Below is a small trained network, with its code and all its weights. Each question gives an input and a class and asks what happens when units are switched off, that is, made to give their printed mean instead of their output.

import numpy as np


def w(rows, s, z=0):
    codes = np.array(rows[::2]) - 128.0
    scale = np.full(codes.shape[1], s)
    scale[-1] = z or s
    return codes * scale


def norm(h):
    return h / np.sqrt((h * h).mean(-1, keepdims=True) + 1e-5)


def f(y):
    return np.maximum(y, 0)


def log_softmax(a):
    a = a - a.max(-1, keepdims=True)
    return a - np.log(np.exp(a).sum(-1, keepdims=True))


def net(x, mask):
    res = np.array(x, float).reshape(1, 7) / 4 @ E
    u = 0
    for l in range(2):
        y = f(norm(res) @ A[l][:, :-1].T + A[l][:, -1])
        res = res + np.where(mask[u : u + 12], y, B[l][:, -1]) @ B[l][:, :-1]
        u += 12
    return log_softmax(norm(res)[-1] @ U[:, :-1].T + U[:, -1])


A, B = {}, {}
E = w([
[189,20,104,106],'x0',
[79,75,211,58],'x1',
[133,55,156,103],'x2',
[154,149,94,2],'x3',
[54,66,114,67],'x4',
[155,137,128,130],'x5',
[139,161,98,155],'x6',
],0.0068)
A[0] = w([
[108,185,134,81,189],'0.n0',
[137,172,168,92,195],'0.n1',
[138,168,70,55,173],'0.n2',
[133,115,131,135,1],'0.n3',
[33,136,221,204,236],'0.n4',
[105,59,76,128,197],'0.n5',
[101,185,9,208,217],'0.n6',
[125,165,171,38,177],'0.n7',
[93,68,144,162,19],'0.n8',
[113,37,76,178,142],'0.n9',
[168,137,45,148,176],'0.n10',
[189,85,94,54,206],'0.n11',
],0.011,0.0026)
B[0] = w([
[127,123,71,163,192],'0.n0',
[112,69,73,154,181],'0.n1',
[80,64,80,157,204],'0.n2',
[151,148,116,202,128],'0.n3',
[99,205,136,254,254],'0.n4',
[91,145,219,68,193],'0.n5',
[221,136,115,104,241],'0.n6',
[93,134,59,145,211],'0.n7',
[133,42,131,92,164],'0.n8',
[121,124,164,105,196],'0.n9',
[137,171,66,135,192],'0.n10',
[51,185,66,137,222],'0.n11',
],0.0073,0.0072)
A[1] = w([
[28,133,134,91,195],'1.n0',
[98,162,70,99,78],'1.n1',
[156,152,50,101,155],'1.n2',
[199,149,206,81,2],'1.n3',
[225,162,115,136,243],'1.n4',
[189,102,173,115,25],'1.n5',
[124,1,129,72,125],'1.n6',
[162,121,139,226,149],'1.n7',
[118,164,29,107,154],'1.n8',
[82,72,31,149,229],'1.n9',
[153,164,10,114,171],'1.n10',
[187,94,132,140,107],'1.n11',
],0.011,0.0026)
B[1] = w([
[68,125,140,169,220],'1.n0',
[68,155,58,201,191],'1.n1',
[111,12,97,61,208],'1.n2',
[238,126,53,102,130],'1.n3',
[192,83,98,137,194],'1.n4',
[162,141,140,164,133],'1.n5',
[124,162,169,36,183],'1.n6',
[254,181,126,94,203],'1.n7',
[129,83,86,148,239],'1.n8',
[146,100,205,86,250],'1.n9',
[134,102,50,111,255],'1.n10',
[171,150,192,146,142],'1.n11',
],0.0077,0.0085)
U = w([
[194,72,164,147,89],'0',
[197,200,98,82,5],'1',
[144,177,135,211,7],'2',
[138,81,59,100,232],'3',
[104,131,197,10,100],'4',
[138,128,108,139,250],'5',
[158,141,30,71,39],'6',
],0.011,0.0027)

Each question gives the input, the list of numbers given to net, and the class t.
The units are the neurons (one row each of A and B). Each row of codes is followed by its name. A weight is (code - 128) times the scale printed after its matrix; where a second scale follows, it is the last column's (A, B and U).
mask holds one flag per neuron, layer by layer. A switched-off neuron (its flag False) gives its mean, the last column of its row in B, instead of its output. The means were averaged over made-up inputs and are rounded, as every weight is.
A unit's drop is (log p(t) with every unit on - log p(t) with that unit switched off) / (log p(t) with every unit on - log p(t) with every unit switched off).
The circuit of an input: a set's keep is (log p(t) with only the set's units on - log p(t) with every unit switched off) / (log p(t) with every unit on - log p(t) with every unit switched off). Starting from the 12 units with the biggest drops (on a tie, the unit counted first), units are removed one at a time, each time the one whose removal leaves the highest keep (on an exact tie, the one counted first), for as long as the keep stays at least 0.8.
circuit, biggest first: the units of the circuit, biggest drop first
most important unit: the unit with the biggest drop
k most important neurons: the k neurons with the biggest drops, biggest first
k most important neurons of layer l: the k neurons of layer l with the biggest drops, biggest first
drop of u: that unit's drop, to one decimal
input [-3,8,-6,-1,0,-2,6], class 2: circuit, biggest first -> [0.n4]
input [1,-5,-5,-8,8,5,-8], class 2: circuit, biggest first -> [0.n4 1.n2]
input [-8,-7,2,-7,-1,7,-8], class 1: circuit, biggest first -> [1.n7 0.n6]
input [5,6,-1,-5,-1,-8,1], class 4: circuit, biggest first -> [0.n8 0.n5 1.n6]
input [4,-1,5,3,2,-5,5], class 4: circuit, biggest first -> [0.n5 1.n6]
input [8,-5,1,0,6,-1,6], class 4: circuit, biggest first -> [0.n5 1.n9]
input [-2,-8,3,-3,6,6,-8], class 0: 2 most important neurons -> [0.n6 0.n11]
input [2,7,-5,-5,-3,2,3], class 2: 2 most important neurons -> [0.n4 0.n6]
input [-7,-3,-4,-8,-1,2,0], class 1: circuit, biggest first -> [1.n7 0.n6]
input [2,8,6,-7,-4,0,-5], class 2: 2 most important neurons of layer 1 -> [1.n2 1.n9]
input [-8,-1,4,-8,-5,8,0], class 1: 2 most important neurons of layer 0 -> [0.n6 0.n2]
input [-2,-3,-1,-8,-5,-1,7], class 1: 2 most important neurons -> [1.n7 0.n6]
input [2,4,-1,-6,8,2,8], class 4: 2 most important neurons -> [0.n8 0.n5]
input [5,5,8,-7,5,-7,-8], class 4: most important unit -> 1.n6
input [-6,-4,5,-7,-2,3,-1], class 1: 2 most important neurons -> [1.n7 0.n6]
input [7,5,-3,0,8,6,2], class 4: drop of 1.n6 -> 0.1
input [6,-5,2,-2,8,-2,3], class 4: drop of 0.n5 -> 0.2
input [-2,-8,0,-7,2,7,-6], class 1: drop of 0.n6 -> 0.1
